Below is a small trained network, with its code and all its weights. Each question gives an input and a class and asks what happens when units are switched off, that is, made to give their printed mean instead of their output.

import numpy as np


def w(rows, s, z=0):
    codes = np.array(rows[::2]) - 128.0
    scale = np.full(codes.shape[1], s)
    scale[-1] = z or s
    return codes * scale


def norm(h):
    return h / np.sqrt((h * h).mean(-1, keepdims=True) + 1e-5)


def f(y):
    return y / 2 * (1 + np.tanh(0.7978845608 * (y + 0.044715 * y**3)))


def log_softmax(a):
    a = a - a.max(-1, keepdims=True)
    return a - np.log(np.exp(a).sum(-1, keepdims=True))


def net(x, mask):
    res = np.array(x, float).reshape(1, 8) / 4 @ E
    u = 0
    for l in range(3):
        y = f(norm(res) @ A[l][:, :-1].T + A[l][:, -1])
        res = res + np.where(mask[u : u + 3], y, B[l][:, -1]) @ B[l][:, :-1]
        u += 3
    return log_softmax(norm(res)[-1] @ U[:, :-1].T + U[:, -1])


A, B = {}, {}
E = w([
[130,122,99,80,161,187,211,214,173,161],'x0',
[43,149,170,207,203,61,132,169,229,122],'x1',
[163,178,99,137,138,45,122,184,100,174],'x2',
[134,126,134,128,132,127,120,129,123,126],'x3',
[142,109,146,209,104,170,181,92,127,222],'x4',
[132,127,116,127,120,131,130,128,135,128],'x5',
[43,39,90,162,59,164,70,217,101,140],'x6',
[136,157,174,85,2,111,97,135,226,180],'x7',
],0.0026)
A[0] = w([
[147,121,113,38,196,136,23,189,168,66,196],'0.n0',
[200,148,47,156,133,3,130,224,83,190,87],'0.n1',
[77,141,83,20,127,66,109,146,131,30,3],'0.n2',
],0.0038,0.0021)
B[0] = w([
[143,106,154,171,82,148,244,119,122,130,254],'0.n0',
[88,162,253,126,150,239,54,111,108,129,198],'0.n1',
[227,120,139,245,53,152,127,166,153,35,163],'0.n2',
],0.0055,0.002)
A[1] = w([
[104,133,135,182,82,47,38,25,80,80,57],'1.n0',
[97,55,106,130,129,202,166,65,171,72,254],'1.n1',
[135,117,130,230,116,177,159,82,123,253,47],'1.n2',
],0.0043,0.003)
B[1] = w([
[118,142,104,92,154,208,217,209,164,171,167],'1.n0',
[127,191,163,145,136,122,88,150,95,167,254],'1.n1',
[186,122,129,155,93,123,154,176,144,2,163],'1.n2',
],0.0084,0.0039)
A[2] = w([
[196,76,116,68,80,172,148,86,41,151,20],'2.n0',
[45,3,112,146,82,145,87,182,100,126,25],'2.n1',
[50,110,191,196,180,73,174,141,196,121,2],'2.n2',
],0.0044,0.00092)
B[2] = w([
[23,50,66,162,176,58,58,138,225,90,199],'2.n0',
[253,220,175,56,205,15,209,9,178,138,204],'2.n1',
[141,43,27,56,65,139,58,94,85,114,254],'2.n2',
],0.0061,0.0025)
U = w([
[186,173,136,75,179,45,204,2,141,147,105],'0',
[81,33,38,108,124,97,45,114,158,103,92],'1',
[207,101,143,214,67,145,180,173,136,17,95],'2',
[83,128,95,75,146,206,234,218,149,184,79],'3',
[99,152,147,134,113,110,116,123,94,160,255],'4',
[105,169,234,148,126,176,27,126,95,171,49],'5',
[130,143,136,134,112,137,114,137,114,133,185],'6',
],0.0088,0.006)

Each question gives the input, the list of numbers given to net, and the class t.
The units are the neurons (one row each of A and B). Each row of codes is followed by its name. A weight is (code - 128) times the scale printed after its matrix; where a second scale follows, it is the last column's (A, B and U).
mask holds one flag per neuron, layer by layer. A switched-off neuron (its flag False) gives its mean, the last column of its row in B, instead of its output. The means were averaged over made-up inputs and are rounded, as every weight is.
A unit's drop is (log p(t) with every unit on - log p(t) with that unit switched off) / (log p(t) with every unit on - log p(t) with every unit switched off).
The circuit of an input: a set's keep is (log p(t) with only the set's units on - log p(t) with every unit switched off) / (log p(t) with every unit on - log p(t) with every unit switched off). Starting from all 9 units, units are removed one at a time, each time the one whose removal leaves the highest keep (on an exact tie, the one counted first), for as long as the keep stays at least 0.8.
units of the circuit, in order: the units of the circuit, biggest drop first
top k neurons: the k neurons with the biggest drops, biggest first
top k neurons in layer l: the k neurons of layer l with the biggest drops, biggest first
input [-6,-6,-3,0,-1,-5,-3,4], class 1: top 4 neurons	(2.n0; 1.n1; 2.n1; 0.n1)
input [-8,-4,1,-8,7,1,0,0], class 3: top neuron in layer 1	(1.n0)
input [-1,-8,-6,-6,-7,1,-2,4], class 1: top 3 neurons	(2.n0; 1.n2; 0.n1)
input [2,0,5,-7,4,5,1,2], class 5: top 4 neurons	(0.n1; 0.n0; 1.n0; 0.n2)
input [6,-3,4,3,4,0,8,-5], class 0: units of the circuit, in order	(2.n1; 1.n0)
input [7,-4,5,4,-6,-3,8,7], class 0: top 4 neurons	(2.n1; 1.n0; 1.n1; 1.n2)
input [6,8,5,-7,-6,-3,5,-3], class 1: units of the circuit, in order	(2.n2; 1.n0)
input [-7,2,6,-3,1,4,4,5], class 3: top 2 neurons	(1.n0; 1.n1)
input [-8,4,2,5,-8,4,-7,0], class 2: units of the circuit, in order	(0.n2; 2.n1)
input [-5,6,-1,-8,-7,5,-2,-3], class 2: top 3 neurons	(0.n2; 2.n0; 0.n0)
input [-8,-1,-4,-4,0,5,8,-3], class 0: top 2 neurons	(2.n1; 0.n1)
input [5,-8,-6,1,-7,2,2,7], class 1: top 4 neurons	(2.n0; 1.n0; 1.n2; 0.n1)
input [-3,4,-6,8,-4,5,-1,-1], class 5: top 2 neurons in layer 1	(1.n1; 1.n2)
input [4,-4,4,6,8,8,-5,-2], class 2: units of the circuit, in order	(1.n2)
input [0,8,-4,5,-7,8,-1,6], class 1: top 2 neurons	(2.n2; 1.n2)
input [-8,4,-5,-1,-1,-7,-5,7], class 3: units of the circuit, in order	(1.n0; 2.n1)
input [5,-1,5,4,-2,-4,7,7], class 0: top 3 neurons	(2.n1; 1.n1; 1.n0)
input [-8,-7,-5,-6,-7,2,1,3], class 3: top 2 neurons	(1.n0; 2.n2)
input [6,-8,7,3,-7,-6,0,3], class 1: units of the circuit, in order	(2.n0; 1.n1)
input [3,-5,7,8,3,4,-4,4], class 5: units of the circuit, in order	(0.n1; 2.n1)
input [1,3,-8,8,-3,7,0,6], class 5: units of the circuit, in order	(1.n1)
input [-4,0,3,0,3,1,-3,4], class 3: units of the circuit, in order	(1.n0; 0.n0)
